Two labels a row:
+0.40 -1.45 -3.06 -0.69 +2.02 +3.15 -0.97 -2.72 +2.71 +0.05 +0.48 +0.01 -0.52 -0.88 +0.67 -0.61 +2.28 +4.51 +1.22 +1.57 -2.54 -2.20 +0.61 -3.23 +0.87 -1.37 -1.42 -0.34 +1.92 -0.48 | J629 + J983
-0.14 -0.59 -0.93 +0.45 +0.57 +2.31 -0.39 -0.08 +0.29 +0.46 -0.03 -0.14 -0.24 +0.65 +0.76 -0.72 +1.67 +1.76 +0.58 +0.05 -0.70 -0.89 -0.24 -0.20 +1.28 -0.29 -0.99 +0.11 +0.27 +0.43 | J19 + J418
-0.03 -0.29 -0.21 +0.39 +1.27 +1.04 -0.48 -0.39 +0.32 +0.47 +1.39 +0.34 +0.10 +1.30 -0.05 +0.31 -1.28 +1.42 -0.05 +0.45 -2.78 -1.86 +0.05 -0.59 +0.01 +0.68 -1.84 +0.99 -0.12 +0.32 | J629 + J418
-0.22 -0.34 -1.03 -0.30 +2.16 +0.70 -0.97 +0.88 +0.60 +2.29 +0.67 -0.41 -0.08 -0.41 -1.24 -0.01 +0.18 +1.10 +0.43 +0.71 -1.08 -0.65 -1.01 -2.40 -1.30 +0.06 +0.49 -0.58 +0.74 +0.48 | J629 + J418
-0.36 -1.30 -0.87 -0.78 +2.04 +0.73 -1.80 +0.49 +0.96 +2.94 +2.42 +0.11 +0.57 +0.37 -0.69 -0.02 +2.11 +1.68 +0.30 +1.18 -0.75 -1.64 -1.24 -2.47 -0.54 +0.74 -0.25 -0.66 +0.06 +1.88 | J629 + J418
+0.13 +0.08 -2.50 +0.07 +3.21 +0.62 -0.14 -0.03 +2.03 +2.38 +1.00 +0.69 +0.04 -1.20 -0.83 -0.02 +0.26 +1.39 +0.00 +0.19 -0.60 -0.91 -1.48 -1.28 -0.78 -0.29 -0.35 +0.31 +0.90 +0.76 | J629 + J418
-0.18 +0.41 -1.35 +1.59 +1.61 +2.08 -0.18 -0.07 +1.08 +0.36 -0.23 -0.35 -0.82 +0.82 +0.66 +0.41 -6.17 +0.82 +0.55 +0.41 -0.75 -1.38 -0.70 +1.15 +0.91 +0.12 -1.23 +0.64 -1.03 +0.16 | J19 + J418
-0.30 -0.88 +0.03 -0.08 +1.08 +0.45 -2.01 +0.66 +0.38 +1.26 +3.00 +0.68 +1.00 +0.51 -0.09 +0.19 -0.09 +0.60 -0.31 +0.91 -2.16 -2.01 -0.42 -2.73 +0.65 +1.39 -1.31 -0.55 +0.05 +2.10 | J629 + J418
-0.30 +0.41 -2.66 -1.39 +3.00 +1.28 -1.65 +1.16 +2.23 +3.87 +1.94 -0.76 -0.38 +0.75 -0.58 -0.87 +5.71 +2.03 +1.05 +1.23 +2.30 -1.48 -1.54 -3.77 +1.56 +0.24 +0.59 +0.04 -1.08 +1.68 | J19 + J418
-0.05 -0.84 +0.11 +0.85 -1.04 +1.46 +0.73 +0.31 -1.00 -0.45 +0.80 +0.52 +0.52 -0.21 +0.61 -0.11 -1.96 -0.14 -0.75 +0.13 -3.92 -1.52 +0.43 +0.31 -1.82 +1.00 -1.54 -0.94 +0.76 +0.40 | J629 + J418
-0.19 -0.42 -1.62 +0.41 +2.62 +2.63 -1.10 -0.45 +2.08 -0.21 +3.04 +0.32 -0.03 +2.26 +0.43 -1.19 +1.32 +2.03 +0.22 +2.24 -2.08 -4.26 -0.54 +0.34 +4.55 +0.70 -2.46 +0.90 -1.82 +1.10 | J19 + J418
-0.43 -0.74 -0.88 +0.00 +3.69 +0.27 -1.12 +1.60 +0.18 +1.93 +1.73 -0.35 +0.23 -0.30 -0.34 -0.41 +0.43 +1.32 +1.03 +0.82 -0.21 -2.04 -0.57 -3.19 +0.63 +1.42 -0.88 -0.22 +1.01 -0.62 | J629 + J418
+0.00 -0.17 +1.13 -0.17 +1.47 +0.65 -2.23 +2.50 +0.90 +1.27 +1.09 +0.25 +0.68 +0.89 -0.58 +0.24 -0.11 +0.93 -0.33 +0.44 -2.83 -1.87 -0.43 -3.04 -0.36 +1.24 -1.54 +0.34 +0.48 +0.80 | J629 + J418
-0.10 -0.05 -0.37 -0.85 +0.71 -0.53 -1.02 +2.63 -0.27 +3.46 +2.16 -0.97 -0.31 +0.11 -0.34 +1.23 +1.35 -0.02 +0.63 +0.07 +0.32 -0.46 -0.50 -4.48 -1.51 +2.39 -0.06 -0.91 +0.53 +1.15 | J629 + J418
+0.09 -0.14 -0.97 -0.35 +2.33 +1.13 -1.05 +0.96 +1.54 +0.77 +0.57 +0.16 +1.34 +0.59 -1.10 -0.73 -2.26 +0.72 +0.71 +1.52 -3.19 -3.37 -1.01 -1.23 +2.18 +2.82 -0.88 +0.56 -0.31 +1.56 | J629 + J418
